Below are the code and all the weights of a small trained network. Each question names an input and a class and asks about switching units off, where a switched-off unit gives its printed mean instead of its output.

import numpy as np


def w(rows, s, z=0):
    codes = np.array(rows[::2]) - 128.0
    scale = np.full(codes.shape[1], s)
    scale[-1] = z or s
    return codes * scale


def f(y):
    return np.maximum(y, 0)


def log_softmax(a):
    a = a - a.max(-1, keepdims=True)
    return a - np.log(np.exp(a).sum(-1, keepdims=True))


def net(x, mask):
    res = np.array(x, float).reshape(1, 7) / 4 @ E
    y = f(res @ A[0][:, :-1].T + A[0][:, -1])
    res = res + np.where(mask, y, B[0][:, -1]) @ B[0][:, :-1]
    return log_softmax(res[-1] @ U[:, :-1].T + U[:, -1])


A, B = {}, {}
E = w([
[254,142,109,87,136],'x0',
[128,129,127,127,127],'x1',
[130,115,140,137,131],'x2',
[130,113,141,138,131],'x3',
[143,213,220,176,64],'x4',
[108,96,192,20,87],'x5',
[131,102,150,145,133],'x6',
],0.009)
A[0] = w([
[145,212,210,161,81,70],'N0',
[127,102,103,120,140,40],'N1',
[137,123,149,145,128,79],'N2',
[92,110,124,135,118,4],'N3',
[112,124,162,77,127,152],'N4',
[101,115,115,141,109,61],'N5',
[89,101,128,142,110,76],'N6',
[148,138,89,185,148,146],'N7',
[121,112,160,85,131,104],'N8',
[116,36,56,88,159,73],'N9',
[142,190,198,132,127,86],'N10',
[207,145,151,119,120,38],'N11',
[72,108,107,129,137,80],'N12',
[149,128,83,188,126,132],'N13',
[158,158,65,231,172,134],'N14',
[34,133,126,138,133,46],'N15',
[206,135,131,113,137,55],'N16',
[135,156,156,133,127,74],'N17',
[162,109,143,127,125,49],'N18',
[132,105,113,120,137,83],'N19',
[159,112,172,58,125,79],'N20',
[119,44,55,98,154,85],'N21',
[119,106,109,104,125,76],'N22',
[123,109,140,138,133,111],'N23',
[136,175,183,129,124,53],'N24',
[202,136,133,109,141,63],'N25',
[115,119,169,61,124,142],'N26',
[236,97,101,84,149,66],'N27',
[74,131,129,144,135,33],'N28',
[191,123,116,128,111,44],'N29',
[132,134,140,129,106,101],'N30',
[122,135,174,70,148,98],'N31',
[157,136,77,193,151,126],'N32',
[90,141,140,127,158,66],'N33',
[120,86,96,102,160,107],'N34',
[4,139,138,135,125,35],'N35',
[106,98,190,4,106,149],'N36',
[135,144,147,137,105,107],'N37',
[122,113,118,131,125,65],'N38',
],0.015,0.0026)
B[0] = w([
[191,215,123,121,213,252],'N0',
[141,152,137,127,150,152],'N1',
[128,144,116,115,123,141],'N2',
[104,118,128,127,135,152],'N3',
[137,115,115,143,79,183],'N4',
[111,111,138,122,136,150],'N5',
[92,113,119,105,133,168],'N6',
[141,117,118,138,60,186],'N7',
[129,123,111,134,86,170],'N8',
[187,225,131,132,186,231],'N9',
[169,187,124,125,172,203],'N10',
[74,87,150,116,178,172],'N11',
[104,112,150,113,164,177],'N12',
[145,113,122,142,68,182],'N13',
[164,96,114,135,6,231],'N14',
[66,75,151,118,152,211],'N15',
[61,84,132,117,157,172],'N16',
[141,157,128,124,146,157],'N17',
[103,125,117,111,129,141],'N18',
[135,147,116,113,139,148],'N19',
[122,94,119,139,73,185],'N20',
[184,211,130,131,186,223],'N21',
[151,137,128,138,139,154],'N22',
[117,130,115,113,122,139],'N23',
[159,174,123,128,160,183],'N24',
[57,91,137,125,153,171],'N25',
[149,111,119,138,59,195],'N26',
[43,69,159,101,198,202],'N27',
[96,91,131,102,148,173],'N28',
[75,96,129,124,154,159],'N29',
[140,140,119,128,136,147],'N30',
[137,117,126,145,84,175],'N31',
[141,107,122,151,53,193],'N32',
[105,107,129,121,140,155],'N33',
[163,176,122,127,160,184],'N34',
[48,54,139,115,182,241],'N35',
[166,101,112,161,1,251],'N36',
[149,146,124,122,149,160],'N37',
[126,135,132,124,128,135],'N38',
],0.029,0.012)
U = w([
[147,107,87,163,4,195],'0',
[167,203,112,123,160,185],'1',
[35,70,142,99,142,4],'2',
],0.012,0.0013)

Each question gives the input, the list of numbers given to net, and the class t.
The units are the neurons (one row each of A and B). Each row of codes is followed by its name. A weight is (code - 128) times the scale printed after its matrix; where a second scale follows, it is the last column's (A, B and U).
mask holds one flag per neuron, in row order. A switched-off neuron (its flag False) gives its mean, the last column of its row in B, instead of its output. The means were averaged over made-up inputs and are rounded, as every weight is.
A unit's drop is (log p(t) with every unit on - log p(t) with that unit switched off) / (log p(t) with every unit on - log p(t) with every unit switched off).
most important unit: the unit with the biggest drop
top k neurons: the k neurons with the biggest drops, biggest first
drop of u: that unit's drop, to one decimal
input [8,3,2,-4,-3,-8,0], class 0: most important unit => N14
input [-8,0,1,8,-8,-2,2], class 1: top 4 neurons => N9; N21; N34; N27
input [-7,3,1,-2,-8,2,-2], class 1: top 2 neurons => N9; N21
input [4,1,8,5,2,3,7], class 2: top 3 neurons => N14; N11; N27
input [4,2,5,2,4,2,8], class 1: top 2 neurons => N35; N0
input [-8,-5,7,4,-8,-4,2], class 1: top 4 neurons => N9; N21; N34; N27
input [-8,-4,5,6,7,4,-5], class 2: top 2 neurons => N35; N15
input [6,4,6,-6,-3,5,3], class 2: top 2 neurons => N27; N14
input [-3,-2,8,8,8,7,-6], class 1: top 2 neurons => N0; N10
input [-7,-3,7,-3,-8,3,6], class 1: top 2 neurons => N9; N21
input [-7,7,0,0,-4,-6,-8], class 2: top 4 neurons => N35; N36; N15; N12
input [1,-2,-3,-6,3,2,6], class 1: top 2 neurons => N14; N32
input [0,1,-7,0,-8,-8,-7], class 0: top 3 neurons => N14; N32; N0
input [-5,5,7,7,8,-5,-2], class 1: top neuron => N0
input [-7,4,7,8,1,3,-4], class 2: drop of N12 => 0.0
input [-8,2,-1,5,-8,2,-8], class 1: drop of N9 => 5.6
input [-1,2,8,-5,3,-2,7], class 1: drop of N36 => 3.7
